Below are the code and all the weights of a small trained network. Each question names an input and a target symbol and asks about switching units off, where a switched-off unit gives its printed mean instead of its output.

import numpy as np


def w(rows, s, z=0):
    codes = np.array(rows[::2]) - 128.0
    scale = np.full(codes.shape[1], s)
    scale[-1] = z or s
    return codes * scale


def f(y):
    return y / 2 * (1 + np.tanh(0.7978845608 * (y + 0.044715 * y**3)))


def softmax(a):
    e = np.exp(a - a.max(-1, keepdims=True))
    return e / e.sum(-1, keepdims=True)


def log_softmax(a):
    a = a - a.max(-1, keepdims=True)
    return a - np.log(np.exp(a).sum(-1, keepdims=True))


def net(x, mask):
    ids = ['αβγδεζηθλμπστφψ'.index(c) for c in x.split()]
    T = len(ids)
    res = E[ids] + P[:T]
    r = res
    for j in range(2):
        rows = slice(4 * j, 4 * j + 4)
        q, k, v = (r @ M[0][rows].T for M in (Q, K, V))
        z = softmax(np.where(np.tri(T) > 0, q @ k.T / 4**0.5, -1e9)) @ v
        o = O[0][rows]
        res = res + np.where(mask[j], z, o[:, -1]) @ o[:, :-1]
    y = f(res @ A[0][:, :-1].T + A[0][:, -1])
    res = res + np.where(mask[2:14], y, B[0][:, -1]) @ B[0][:, :-1]
    return log_softmax(res[-1] @ U[:, :-1].T + U[:, -1])


Q, K, V, O, A, B = {}, {}, {}, {}, {}, {}
E = w([
[201,175,155],'α',
[98,208,46],'β',
[170,36,251],'γ',
[147,127,221],'δ',
[143,167,135],'ε',
[116,239,169],'ζ',
[125,61,116],'η',
[103,132,109],'θ',
[93,222,47],'λ',
[130,52,126],'μ',
[196,124,183],'π',
[21,154,183],'σ',
[108,112,104],'τ',
[93,121,18],'φ',
[111,118,117],'ψ',
],0.017)
P = w([
[117,130,94],'0',
[142,127,108],'1',
[51,188,84],'2',
[154,113,104],'3',
[77,60,86],'4',
[21,226,84],'5',
[163,110,100],'6',
[63,42,99],'7',
[3,236,68],'8',
[174,117,101],'9',
[57,35,110],'10',
[5,237,65],'11',
[176,117,100],'12',
[57,31,118],'13',
],0.0055)
Q[0] = w([
[186,101,135],'h1',
[208,109,152],'h1',
[144,208,124],'h1',
[248,93,84],'h1',
[173,110,165],'h2',
[133,204,158],'h2',
[74,170,178],'h2',
[83,99,153],'h2',
],0.012)
K[0] = w([
[164,137,60],'h1',
[151,107,139],'h1',
[141,251,111],'h1',
[231,93,176],'h1',
[169,112,132],'h2',
[57,175,173],'h2',
[179,237,173],'h2',
[235,146,121],'h2',
],0.011)
V[0] = w([
[85,85,88],'h1',
[44,203,87],'h1',
[253,130,4],'h1',
[161,150,78],'h1',
[76,124,136],'h2',
[179,45,14],'h2',
[150,78,180],'h2',
[166,33,67],'h2',
],0.0079)
O[0] = w([
[109,121,141,92],'h1',
[78,188,90,176],'h1',
[230,107,86,43],'h1',
[75,159,168,111],'h1',
[167,107,124,131],'h2',
[102,81,129,2],'h2',
[191,101,179,127],'h2',
[144,2,106,28],'h2',
],0.0061,0.0065)
A[0] = w([
[239,143,102,52],'n1',
[136,225,59,253],'n2',
[141,43,147,132],'n3',
[209,126,83,146],'n4',
[27,108,151,228],'n5',
[116,155,246,207],'n6',
[130,198,100,205],'n7',
[219,143,107,92],'n8',
[48,141,52,140],'n9',
[53,158,57,106],'n10',
[131,160,86,156],'n11',
[130,155,15,52],'n12',
],0.011,0.0039)
B[0] = w([
[113,101,246,144],'n1',
[93,101,100,229],'n2',
[144,94,102,135],'n3',
[113,81,177,138],'n4',
[77,116,154,190],'n5',
[164,153,121,249],'n6',
[74,118,102,203],'n7',
[113,126,183,142],'n8',
[181,150,154,178],'n9',
[202,131,148,183],'n10',
[109,132,123,151],'n11',
[181,77,109,145],'n12',
],0.012,0.014)
U = w([
[102,73,204,173],'α',
[142,141,69,253],'β',
[178,97,162,72],'γ',
[244,241,163,174],'δ',
[104,129,109,187],'ε',
[114,214,82,84],'ζ',
[99,38,132,127],'η',
[118,113,120,110],'θ',
[153,163,75,83],'λ',
[99,35,141,37],'μ',
[202,112,201,4],'π',
[52,142,162,155],'σ',
[123,100,122,127],'τ',
[204,95,106,121],'φ',
[109,98,124,154],'ψ',
],0.011,0.0052)

Each question gives the input, a string of symbols that net reads in full, and the target symbol t.
The units are the heads (4 rows each of Q, K, V and O) and the neurons (one row each of A and B). Each row of codes is followed by its name. A weight is (code - 128) times the scale printed after its matrix; where a second scale follows, it is the last column's (O, A, B and U).
mask holds one flag per unit, heads first, then neurons. A switched-off unit (its flag False) gives its mean, the last column of its rows in O or B, instead of its output. The means were averaged over made-up inputs and are rounded, as every weight is.
A unit's drop is (log p(t) with every unit on - log p(t) with that unit switched off) / (log p(t) with every unit on - log p(t) with every unit switched off).
The circuit of an input: a set's keep is (log p(t) with only the set's units on - log p(t) with every unit switched off) / (log p(t) with every unit on - log p(t) with every unit switched off). Starting from the 12 units with the biggest drops (on a tie, the unit counted first), units are removed one at a time, each time the one whose removal leaves the highest keep (on an exact tie, the one counted first), for as long as the keep stays at least 0.8.
units of the circuit, in order: the units of the circuit, biggest drop first
k most important neurons: the k neurons with the biggest drops, biggest first
heads that matter: for each layer, one digit per head in row order, 1 if its drop is at least 0.15 and else 0, layers parted by /
drop when u is switched off: that unit's drop, to one decimal
input α δ μ α α θ σ δ ζ δ δ β π, target π: units of the circuit, in order => h1, n1
input σ σ δ δ ζ σ β λ δ σ ε β, target β: units of the circuit, in order => n2, n12
input β δ α δ, target δ: heads that matter => 00
input α δ δ α π, target π: 3 most important neurons => n2, n7, n1
input σ α δ δ ζ δ δ π σ α α δ, target σ: heads that matter => 10
input α ε ζ δ σ φ δ ε ζ, target ζ: heads that matter => 01
input φ δ ζ α δ π δ δ σ ζ δ λ φ, target φ: units of the circuit, in order => n12, n10
input δ ζ ε π ζ α, target ζ: heads that matter => 01
input λ φ δ σ π β, target β: units of the circuit, in order => n2, n12, h1
input σ λ σ σ μ, target μ: 2 most important neurons => n6, n3
input σ σ α η ε ψ φ, target φ: 3 most important neurons => n12, n10, n9
input ζ π δ α δ ζ δ δ δ, target ζ: most important neuron => n6
input α δ δ, target δ: 3 most important neurons => n2, n6, n7
input ζ δ δ σ α δ η, target η: most important neuron => n6
input α δ α δ σ α δ λ δ σ α α, target σ: drop when n1 is switched off => 0.2
input α θ π α σ δ α, target α: drop when h1 is switched off => 0.2
input μ δ α α η σ δ δ δ, target σ: drop when h1 is switched off => 1.0
input ζ φ δ, target ζ: drop when h2 is switched off => 0.3
